Each row of numbers stands for one element and depends on some of the facts below. Use the named rows to name the rest.

There are 2 kinds of fact about the elements: Φ, ω.
Φ: refers to; ω: is of sort
skopi {ω=32}
flofuzir {Φ=flusker, ω=32}
dreklar {Φ=totruklom, grotem, ω=542}
tinu {Φ=saflal, ω=27}
gastuk {Φ=lasko, ω=32}
stofa {Φ=sugir, ω=542}
nutrako {Φ=sugir, ω=27}
nufon {ω=27}
nadipal {Φ=vonofun, plistim, ω=27}
zaskir {ω=787}
saflal {ω=32}
skofum {Φ=grotem, ω=787}
gudis {ω=542}
grotem {ω=27}
famik {Φ=stavon, nutrako, skopi, ω=27}
staskem {Φ=totruklom, ω=27}
stavon {ω=542}
mastos {Φ=fefam, ω=32}
truploru {Φ=ristorom, nedra, sugir, dedrun, ω=32}
flumo {Φ=totruklom, plistim, ω=927}
bemum {Φ=vitram, ω=32}
brida {Φ=totruklom, klenur, ω=787}
trugre {Φ=saflal, stusi, luro, ω=542}
saklel {ω=27}
ristorom {ω=787}
sustol {Φ=graskir, drifu, ω=32}
skatrobril {Φ=totruklom, ω=927}
tistol {Φ=trasol, pizade, ω=787}
nedrutuk {Φ=stofa, ω=542}
vitram {Φ=grotem, ω=542}
flusker {ω=402}
tesko {Φ=lustom, ω=787}
vavir {Φ=zoski, bofa, ω=32}
dedrun {ω=27}
ligeki {Φ=stusta, ω=927}
midra {Φ=driflis, flalim, stotrudan, ω=402}
guli {Φ=tripluk, ω=927}
zatregruk {Φ=totruklom, ω=402}
totruklom {ω=787}
pazen {ω=402}
skotaplal {ω=927}
riplin {Φ=totruklom, lasko, stofa, ω=542}
fopir {ω=927}
tripluk {Φ=totruklom, ω=27}
flebar {Φ=grotem, ω=542}
bofa {ω=787}
fotre {Φ=piraskas, zatregruk, ω=27}
driflis {Φ=drifu, ω=27}
stotrudan {Φ=plistim, ω=542}
stusi {Φ=flumo, ω=787}
klisan {Φ=gastuk, ω=27}
klakil {Φ=sugir, ω=787}
niflon {ω=402}
plistim {ω=542}
guklam {Φ=brosigre, dirusa, ω=542}
brusu {ω=927}
nutrile {Φ=fopir, ω=27}
koplan {Φ=stefik, ω=27}
fibris {Φ=flumo, grotem, ω=787}
fustal {Φ=nufon, ω=402}
sokla {Φ=totruklom, ω=32}
teflo {Φ=fiflim, ω=787}
graskir {ω=32}
skifebim {Φ=pazen, vitram, ω=787}
narun {Φ=fefam, ω=542}
tato {Φ=nedra, ω=787}
tafla {Φ=floneren, kiflu, gudis, ω=787}
stusta {Φ=nutrako, vesin, ω=542}
buklu {Φ=klisan, ω=787}
kiflu {Φ=grotem, vitram, ω=787}
vesin {Φ=totruklom, ω=32}
fiflim {Φ=saflal, stotrudan, ω=32}
roplil {Φ=gastuk, ω=27}
trasol {Φ=lito, kiflu, ω=27}
lustom {ω=27}
brevun {Φ=totruklom, grotem, ω=927}
klenur {Φ=totruklom, plistim, vitram, ω=402}
vonofun {Φ=nufon, ω=927}
reple {Φ=plistim, ω=27}
nedra {ω=787}
plestabu {Φ=plistim, ω=27}
karu {Φ=stotrudan, ω=402}
plimubros {Φ=plestabu, ω=402}
skema {Φ=driflis, ω=787}
dirusa {ω=787}
lasko {Φ=totruklom, vitram, ω=32}
drifu {ω=27}
dreplas {Φ=lasko, ω=27}
pizade {Φ=vavir, ω=787}
fefam {ω=787}
treskon {Φ=totruklom, ω=787}
sugir {Φ=vitram, ω=32}
depiti {Φ=drifu, nutrako, ω=787}
tupel {ω=927}
fusol {Φ=nutrako, ω=787}
paplum {Φ=stotres, ω=787}
piraskas {Φ=pazen, ω=787}
brosigre {Φ=midra, ω=542}
stotres {Φ=grotem, ω=542}
flibuklak {Φ=drifu, gudis, ω=32}
plagra {Φ=vonofun, ω=402}
floneren {ω=402}
flalim {Φ=totruklom, ω=32}
zesti {ω=542}
flavas {Φ=lasko, guli, tupel, ω=927}
zoski {ω=787}
nilu {ω=32}
stefik {ω=927}
zetruk {Φ=vavir, ω=27}
gista {Φ=vesin, ω=927}
lito {ω=787}
luro {ω=787}
bisolu {Φ=totruklom, ω=542}
kloku {Φ=totruklom, nedra, ω=402}
pluflufu {Φ=brusu, ω=402}
flerak {Φ=pazen, ω=402}
gafu {Φ=totruklom, brusu, ω=542}

Named rows:
buklu: [9,-5,-5,-6,10,5,-9,-9,2,-4,-11,-3,-8,-14,3,4,-9,22,4,0,0,3,-7,-25,1,-7,20,11,-1,-14,-11,-1,3]
stotres: [0,-5,2,12,17,11,11,-10,-17,9,-11,26,12,22,13,4,-10,-5,3,14,7,-15,-5,-1,-25,-12,-1,7,17,-10,-15,-7,4]
flerak: [6,-25,3,-10,6,14,13,-10,0,-13,-5,-1,12,-4,2,-8,10,-13,12,-4,14,0,-5,5,10,-4,13,12,9,-11,2,24,4]
saflal: [-3,-6,-13,0,8,11,25,-12,-11,15,-9,5,-12,-9,-9,-6,11,-6,-6,-3,-6,3,4,11,5,-9,1,-5,-15,3,-8,5,-8]
tistol: [13,-7,-2,-5,8,3,-7,-10,1,0,-9,-2,-9,-10,3,2,-13,20,4,-5,4,4,-6,-28,-1,-8,18,16,-3,-17,-11,-1,-1]
pizade: [27,-13,1,-6,5,7,-5,-13,-1,3,-6,-6,-10,-6,11,-2,-16,17,5,-14,14,2,-1,-36,-6,-11,15,23,-5,-24,-13,-4,-4]
zatregruk: [8,-12,4,-22,-3,15,9,5,-9,-24,-6,4,16,7,-20,-5,17,-7,6,-2,10,4,-6,15,21,2,7,21,5,-25,3,6,-10]
truploru: [2,-12,-6,-12,10,8,29,-5,-7,11,-6,8,-11,-12,-6,-4,4,-10,-5,-2,0,4,10,0,11,3,-5,-7,-7,5,-10,-4,-8]
brosigre: [13,7,1,-2,10,14,5,-16,-11,2,-6,9,17,5,15,7,0,-16,-6,16,7,-4,-12,-5,-17,-7,-5,7,6,4,-7,-10,2]
ristorom: [-1,-1,-10,6,11,-3,-10,-15,7,-1,-11,2,-14,-10,-2,-5,-8,19,-1,-3,-8,4,-12,-16,0,-12,18,1,-11,-18,-6,8,-8]
gista: [-7,-27,-1,5,10,11,5,-24,-5,8,-6,-6,11,11,-5,-1,-8,-1,-13,12,-3,13,4,-5,0,19,6,29,-3,3,6,-3,-5]
fiflim: [6,-8,-6,-11,6,13,28,-5,-14,21,-7,1,-4,-14,-5,6,12,-7,2,1,3,3,7,2,10,-5,2,11,-8,10,-12,-5,2]
tupel: [-18,-24,-8,17,10,10,0,-33,-1,7,-9,-7,7,11,-3,-8,-5,2,-15,11,-14,10,0,5,-3,11,6,15,-9,2,10,8,-8]
klakil: [4,-9,-1,-10,12,-7,-4,-7,13,-6,-7,6,-12,-15,2,-3,-18,13,0,0,1,6,-5,-32,6,3,13,0,1,-11,-9,-2,-5]
zetruk: [7,-10,7,-35,-17,2,6,-25,-5,11,7,-8,-13,7,2,-6,6,-3,5,-10,11,-9,-6,-2,-15,6,4,22,6,-3,-7,-1,1]
trasol: [-3,-8,4,-33,-14,-1,5,-23,-4,8,3,-4,-12,4,-2,-2,7,-1,6,-3,3,-9,-8,2,-13,8,6,17,10,2,-7,1,5]
gudis: [3,9,-5,11,10,10,2,-23,-7,1,-8,12,10,8,14,-5,0,-15,-12,12,-3,-7,-16,5,-19,-13,-8,-8,-2,-2,-1,-1,-7]
flofuzir: [3,-10,-7,-11,8,14,27,-6,-13,13,-8,4,-8,-10,-7,-1,8,-6,-2,-3,2,3,9,3,7,-2,-1,0,-8,3,-11,-4,-4]

Name these rows:
No name comes twice in this set of rows, the named rows included.
[1,-31,-1,7,6,14,4,-27,-4,14,-5,-12,13,10,5,-3,-8,0,-8,7,-2,9,6,-8,-2,13,4,32,-3,3,7,-1,-3]	vonofun
[9,5,-5,-16,1,3,-11,4,-4,-13,-12,3,-6,-4,-15,4,-5,27,0,0,-4,5,-6,-17,11,-3,14,17,-5,-28,-8,-15,-14]	treskon
[-3,-8,4,-33,-23,-9,5,-19,2,20,3,-10,-5,-3,4,-1,12,0,12,-3,-3,-15,-10,3,-3,2,0,24,9,9,-2,0,3]	nadipal
[-4,-9,4,-31,-27,-14,5,-17,6,27,2,-11,0,-8,8,0,14,2,17,-1,-9,-20,-11,4,3,-2,-2,27,10,13,0,-1,4]	plestabu
[13,2,2,2,-3,1,4,-9,-1,22,-9,2,27,-6,29,6,6,-11,6,16,-5,-18,-13,-4,-2,-19,-15,17,8,13,0,-13,1]	stotrudan
[14,2,2,-2,9,12,4,-16,-6,-2,-7,11,13,4,19,0,-4,-17,-9,12,5,-6,-9,-7,-15,-4,-12,-3,6,0,-5,-11,-4]	nedrutuk
[-3,-7,-11,-27,3,24,19,6,-16,-12,-20,4,-6,-15,-11,3,12,13,0,1,-16,-3,17,14,15,9,-7,-20,1,-2,-9,-13,-2]	lasko
[-6,-4,0,-40,-15,7,0,-23,-4,-4,-1,-10,-9,-5,0,1,12,6,6,-1,-6,-10,-6,7,-11,12,6,5,12,5,-4,1,10]	dreplas
[-9,-9,10,-43,-7,-17,12,-19,12,4,12,5,-17,0,-6,-10,-3,-18,-5,2,8,1,-9,-9,-4,26,-1,5,11,11,-4,-2,-4]	nutrako
[-9,-3,-1,-23,-15,-5,3,-31,-1,10,4,-5,-15,5,-4,-10,10,-3,1,-6,-3,-9,-13,10,-15,1,5,10,0,0,-2,10,-4]	nufon
[-7,-23,-1,1,-5,5,2,-11,-4,16,-10,-9,21,11,-5,1,0,10,-5,13,-16,2,4,2,15,12,-3,40,-2,0,11,-15,-12]	flumo
[-16,7,1,-36,-5,-4,8,-20,-7,6,7,0,-8,-1,-19,11,16,-9,0,15,4,4,-18,7,-10,14,19,23,9,18,-9,2,14]	driflis
[5,-10,-13,-22,7,34,17,-8,-17,-6,-18,-8,-6,-25,2,7,14,8,2,-1,-9,-1,14,9,5,3,2,-17,-1,9,-11,-2,12]	gastuk
[5,-22,3,-10,7,13,13,-8,-1,-12,-4,1,12,-2,-2,-6,10,-14,10,-2,14,2,-7,7,11,-4,14,15,8,-11,1,22,3]	pluflufu

The same elements again, as new rows of numbers:
Some elements and their rows:
skema: [5,0,1,-4,11,0,5,-13,2,0,3,12,-19,6,2,-10,-5,19,1,-5,-1,5,-8,1,11,5,5,-3,-10,-1,0,-4,2,-14,3,-2,2,3,-2,-4,-10]
roplil: [-3,0,5,-1,-1,-1,0,5,-4,7,-5,-10,9,-11,3,-9,-8,-33,-4,3,-2,-8,6,7,2,-1,5,2,-2,-5,-2,-7,3,-3,0,-6,-1,1,-2,4,8]
skofum: [5,-1,-2,-3,10,3,5,-6,0,8,12,11,-5,13,-3,5,-1,1,6,-4,-3,1,-3,-2,5,-2,3,-11,-8,-2,-1,-1,0,-11,-6,-8,-2,-2,-1,-2,-4]
stotres: [-4,5,0,7,-6,2,-3,1,-4,1,7,1,24,-4,0,6,11,9,8,-1,4,4,-1,-12,19,-2,1,-2,-1,-4,-9,0,2,5,-10,3,-2,6,3,-1,2]
flebar: [-5,5,1,8,0,1,-1,4,-4,1,6,1,25,-5,0,8,12,9,8,0,5,2,0,-10,17,-3,0,-1,-4,-5,-10,0,2,3,-10,1,-2,7,3,-1,0]
flerak: [0,-2,-7,6,-5,0,-6,9,4,3,-2,7,-1,-14,0,13,0,-19,9,-13,3,-9,1,7,-8,1,-1,1,-9,5,1,5,-3,4,6,12,1,-8,-3,-5,-3]
nedrutuk: [-7,4,0,8,1,-3,-4,3,-1,-4,5,0,26,-2,1,5,11,20,2,-2,5,1,-3,-7,17,-1,-4,-1,1,-2,-12,0,2,0,-4,-1,1,6,4,-2,-3]
kloku: [1,-4,-3,6,-1,-5,0,17,5,1,-2,7,2,-9,1,11,1,-12,1,-10,3,-8,0,12,-4,-1,-1,5,-6,7,-4,8,-1,6,5,13,3,-15,1,-2,-3]
bisolu: [0,4,4,7,4,-3,0,8,-2,-4,2,0,27,-3,4,4,8,22,-2,2,5,3,1,-6,22,-8,1,2,-5,-1,-12,0,3,6,-8,6,-1,1,4,0,1]
dreklar: [-3,6,3,8,4,-1,0,9,-2,-1,5,1,27,-5,2,6,10,15,2,0,6,1,0,-7,19,-6,2,3,-5,-2,-13,1,2,4,-12,4,-1,4,3,-2,1]
bemum: [-5,3,-4,5,6,3,-2,3,-3,-2,11,2,4,7,-8,-2,3,2,1,11,8,-1,-5,9,-20,-4,1,9,5,-1,4,9,-4,1,3,-3,-5,1,-2,-12,11]
totruklom: [13,-9,-3,-5,-13,2,0,-15,-5,3,2,4,-9,22,4,0,-6,14,-1,3,-11,13,0,-5,22,-2,0,-12,9,6,-2,3,2,-2,-4,1,-1,-13,1,13,6]
stavon: [-6,0,-1,7,-9,-3,-7,-5,-3,-6,0,-2,18,-1,2,4,9,23,1,-1,4,6,-4,-9,23,4,-5,-3,8,1,-9,-1,2,0,0,1,3,7,3,0,-2]
zesti: [-4,4,0,6,-3,-1,-7,-4,2,-5,-3,-1,19,-6,2,3,8,29,1,-4,5,4,0,-11,15,-2,-2,-2,0,1,-6,-4,2,2,-5,6,1,9,1,3,-4]
fefam: [7,-4,-4,-4,0,3,-5,-19,3,1,-2,6,-12,12,1,3,-6,23,0,-6,-7,3,0,-5,3,-2,-2,-17,0,5,4,-5,1,-13,1,-2,0,0,-5,6,-5]
pazen: [2,-6,-10,6,-20,2,-10,3,0,4,-4,4,-4,-11,2,13,-1,-19,12,-11,0,-4,2,1,-2,4,-4,-2,0,8,2,8,-3,6,7,14,1,-10,-3,2,2]
zaskir: [4,-2,-1,-5,7,1,0,-15,4,2,2,8,-11,13,-1,4,-3,18,0,-7,-4,3,-2,-3,1,-1,1,-12,-4,1,2,-6,0,-12,-1,-5,1,-1,-2,2,-7]
zoski: [2,-5,4,-7,-8,-1,3,-23,8,3,1,12,-12,14,-5,2,0,13,-3,-5,-1,5,4,-7,-3,1,9,-14,6,3,8,-5,1,-10,-10,-2,1,-1,-2,13,-7]

Name these rows:
No name comes twice in this set of rows, the named rows included.
[2,-2,-2,-2,9,-2,3,-10,1,2,8,10,-9,13,-2,2,-3,10,1,-6,-3,1,-8,2,9,5,-1,-12,-3,0,-3,-1,2,-17,4,-12,2,-2,1,-5,-9]	fusol
[-4,-2,6,-3,-8,0,-2,-3,-2,4,-9,-11,2,-10,1,-10,-7,-25,-4,0,-2,-7,5,5,-2,4,3,0,0,-3,3,-9,2,-2,3,-4,1,6,-3,7,4]	saklel
[3,-4,-4,3,-2,0,1,18,3,3,-1,6,0,-10,-1,11,2,-26,8,-11,1,-5,0,10,0,0,-2,8,-10,4,-2,7,-1,14,1,13,1,-12,2,-3,0]	klenur
[-1,-1,2,2,-2,2,-2,1,-3,-9,-3,-4,17,0,0,3,9,20,3,-5,2,10,-2,-10,24,-1,-7,6,-2,-2,-7,-4,4,17,-9,9,2,9,6,6,1]	stotrudan
[-8,-1,6,0,1,-5,2,3,-2,4,-4,-9,5,-11,1,-11,-6,-28,-4,0,0,-10,-1,10,1,9,0,4,0,-6,-3,-7,3,-8,7,-14,2,5,1,-3,1]	famik
[-3,-1,6,-5,9,2,2,8,-2,3,-9,-14,6,-7,-1,-7,-7,-34,-2,-5,-2,-7,3,8,-2,1,-1,8,-8,-7,1,-11,5,8,1,-5,2,7,2,6,5]	nadipal
[-4,1,-3,1,2,2,-5,-6,1,-8,1,0,-2,5,-5,-4,0,19,-4,9,8,1,-3,8,-23,-3,0,7,8,2,8,4,-4,2,5,2,-3,5,-5,-7,7]	nilu
[-5,3,1,8,0,-5,-2,1,-2,-6,2,0,22,-4,3,1,9,23,-1,1,5,4,-3,-6,23,0,-4,2,1,-1,-13,1,2,0,-3,1,2,5,3,-2,-2]	stusta
[8,-4,1,-7,11,3,5,-6,2,2,4,7,-9,18,-2,4,-3,7,0,-6,-7,5,-2,-1,8,-2,0,-6,-7,0,1,-3,2,-1,-5,-2,1,-4,3,6,-4]	stusi
[0,-4,-7,6,-19,1,-3,2,1,4,-3,8,-12,-16,0,5,0,-25,12,-9,2,-1,-3,3,1,8,1,4,-5,5,2,8,-2,7,5,14,1,-7,-3,-2,-2]	floneren
[0,-1,-2,2,0,0,-1,2,-3,-7,4,0,2,10,-2,-5,-1,14,-7,16,6,4,-3,11,-11,-7,1,10,11,5,2,10,-3,6,3,2,-4,-4,-2,-7,13]	vesin
[-6,0,6,-2,-11,1,3,0,-3,10,-1,-7,6,-11,-1,-9,-5,-44,2,1,1,-7,5,3,0,4,8,2,-1,-7,2,-5,3,-2,-5,-7,-2,5,-1,6,7]	trasol
[-4,1,-5,2,-6,3,-3,-9,-2,-9,0,2,-14,1,-2,-16,-1,17,-2,13,7,8,-8,6,-11,4,2,9,11,2,6,6,-3,2,9,5,-3,7,-5,-11,7]	graskir
[-3,-3,3,-2,-12,0,-5,-7,-2,4,-11,-12,2,-9,3,-11,-8,-22,-4,-1,-3,-5,6,3,1,3,1,-1,3,-2,4,-10,3,-1,3,-3,1,4,-4,8,6]	lustom

